Below is a small trained network, with its code and all its weights. Each question gives an input and a class and asks what happens when units are switched off, that is, made to give their printed mean instead of their output.

import numpy as np


def w(rows, s, z=0):
    codes = np.array(rows[::2]) - 128.0
    scale = np.full(codes.shape[1], s)
    scale[-1] = z or s
    return codes * scale


def norm(h):
    return h / np.sqrt((h * h).mean(-1, keepdims=True) + 1e-5)


def f(y):
    return y / 2 * (1 + np.tanh(0.7978845608 * (y + 0.044715 * y**3)))


def log_softmax(a):
    a = a - a.max(-1, keepdims=True)
    return a - np.log(np.exp(a).sum(-1, keepdims=True))


def net(x, mask):
    res = np.array(x, float).reshape(1, 5) / 4 @ E
    u = 0
    for l in range(4):
        y = f(norm(res) @ A[l][:, :-1].T + A[l][:, -1])
        res = res + np.where(mask[u : u + 5], y, B[l][:, -1]) @ B[l][:, :-1]
        u += 5
    return log_softmax(norm(res)[-1] @ U[:, :-1].T + U[:, -1])


A, B = {}, {}
E = w([
[32,71,158,146,87],'x0',
[96,141,48,172,31],'x1',
[150,76,161,155,103],'x2',
[142,169,197,242,52],'x3',
[156,255,155,132,93],'x4',
],0.0052)
A[0] = w([
[253,179,140,127,204,5],'0.n0',
[109,74,147,246,18,206],'0.n1',
[143,110,167,182,237,48],'0.n2',
[75,181,159,95,161,133],'0.n3',
[106,218,69,67,114,83],'0.n4',
],0.0055,0.0026)
B[0] = w([
[76,147,165,163,131,145],'0.n0',
[67,217,112,187,177,254],'0.n1',
[132,156,135,220,150,132],'0.n2',
[179,67,145,119,65,141],'0.n3',
[23,109,88,255,150,158],'0.n4',
],0.0055,0.0044)
A[1] = w([
[11,50,105,113,67,159],'1.n0',
[35,184,62,61,110,228],'1.n1',
[138,184,55,255,45,97],'1.n2',
[119,167,189,125,51,151],'1.n3',
[241,216,49,213,209,254],'1.n4',
],0.0048,0.00083)
B[1] = w([
[133,145,74,86,250,182],'1.n0',
[27,78,139,112,174,191],'1.n1',
[102,177,238,254,57,252],'1.n2',
[141,129,103,74,28,151],'1.n3',
[24,133,180,146,137,215],'1.n4',
],0.0068,0.0041)
A[2] = w([
[193,254,186,90,40,111],'2.n0',
[213,119,127,67,110,6],'2.n1',
[56,77,155,106,170,208],'2.n2',
[240,133,160,32,95,150],'2.n3',
[48,86,103,84,161,63],'2.n4',
],0.0064,0.0013)
B[2] = w([
[170,60,214,2,135,242],'2.n0',
[240,46,182,205,180,100],'2.n1',
[187,185,17,149,98,253],'2.n2',
[181,78,200,39,56,127],'2.n3',
[148,81,68,78,45,216],'2.n4',
],0.0061,0.0028)
A[3] = w([
[129,153,150,254,109,210],'3.n0',
[132,82,152,65,55,249],'3.n1',
[125,120,160,249,129,218],'3.n2',
[176,23,116,203,142,178],'3.n3',
[163,107,172,84,50,108],'3.n4',
],0.0085,0.0016)
B[3] = w([
[109,241,134,94,165,254],'3.n0',
[254,110,62,134,81,144],'3.n1',
[25,128,197,145,147,232],'3.n2',
[84,142,118,178,83,149],'3.n3',
[177,127,122,205,186,136],'3.n4',
],0.0077,0.0067)
U = w([
[46,205,201,197,172,254],'0',
[253,53,182,146,147,5],'1',
[88,62,17,110,186,80],'2',
],0.008,0.0031)

Each question gives the input, the list of numbers given to net, and the class t.
The units are the neurons (one row each of A and B). Each row of codes is followed by its name. A weight is (code - 128) times the scale printed after its matrix; where a second scale follows, it is the last column's (A, B and U).
mask holds one flag per neuron, layer by layer. A switched-off neuron (its flag False) gives its mean, the last column of its row in B, instead of its output. The means were averaged over made-up inputs and are rounded, as every weight is.
A unit's drop is (log p(t) with every unit on - log p(t) with that unit switched off) / (log p(t) with every unit on - log p(t) with every unit switched off).
unit that matters most: the unit with the biggest drop
top k neurons: the k neurons with the biggest drops, biggest first
k most important neurons of layer l: the k neurons of layer l with the biggest drops, biggest first
drop when u is switched off: that unit's drop, to one decimal
input [0,8,-5,-5,1], class 2: unit that matters most => 0.n1
input [0,-4,-7,6,3], class 1: 2 most important neurons of layer 0 => [0.n1; 0.n3]
input [-5,0,7,-6,0], class 1: 2 most important neurons of layer 0 => [0.n1; 0.n4]
input [7,-8,-6,-1,-1], class 2: top 3 neurons => [2.n0; 2.n2; 1.n3]
input [4,-5,-4,6,2], class 1: top 2 neurons => [2.n0; 0.n4]
input [-2,-6,-5,2,1], class 1: top 2 neurons => [0.n1; 1.n1]
input [8,0,7,1,-6], class 2: top 4 neurons => [1.n2; 1.n0; 2.n4; 0.n4]
input [-5,-1,3,-6,-8], class 1: top 2 neurons => [0.n1; 0.n4]
input [-8,-7,6,-2,-6], class 1: 3 most important neurons of layer 1 => [1.n2; 1.n1; 1.n0]
input [0,-5,2,-7,1], class 1: top 2 neurons => [0.n1; 2.n3]
input [3,-2,3,-4,2], class 2: 2 most important neurons of layer 1 => [1.n2; 1.n3]
input [-8,-8,8,8,7], class 1: 2 most important neurons of layer 2 => [2.n0; 2.n3]
input [6,0,2,1,-6], class 2: 2 most important neurons of layer 1 => [1.n2; 1.n0]
input [-1,0,6,-5,2], class 1: unit that matters most => 0.n1
input [-6,-6,8,0,6], class 1: drop when 0.n1 is switched off => 0.2
input [5,6,-7,-1,-3], class 2: drop when 1.n0 is switched off => 0.2
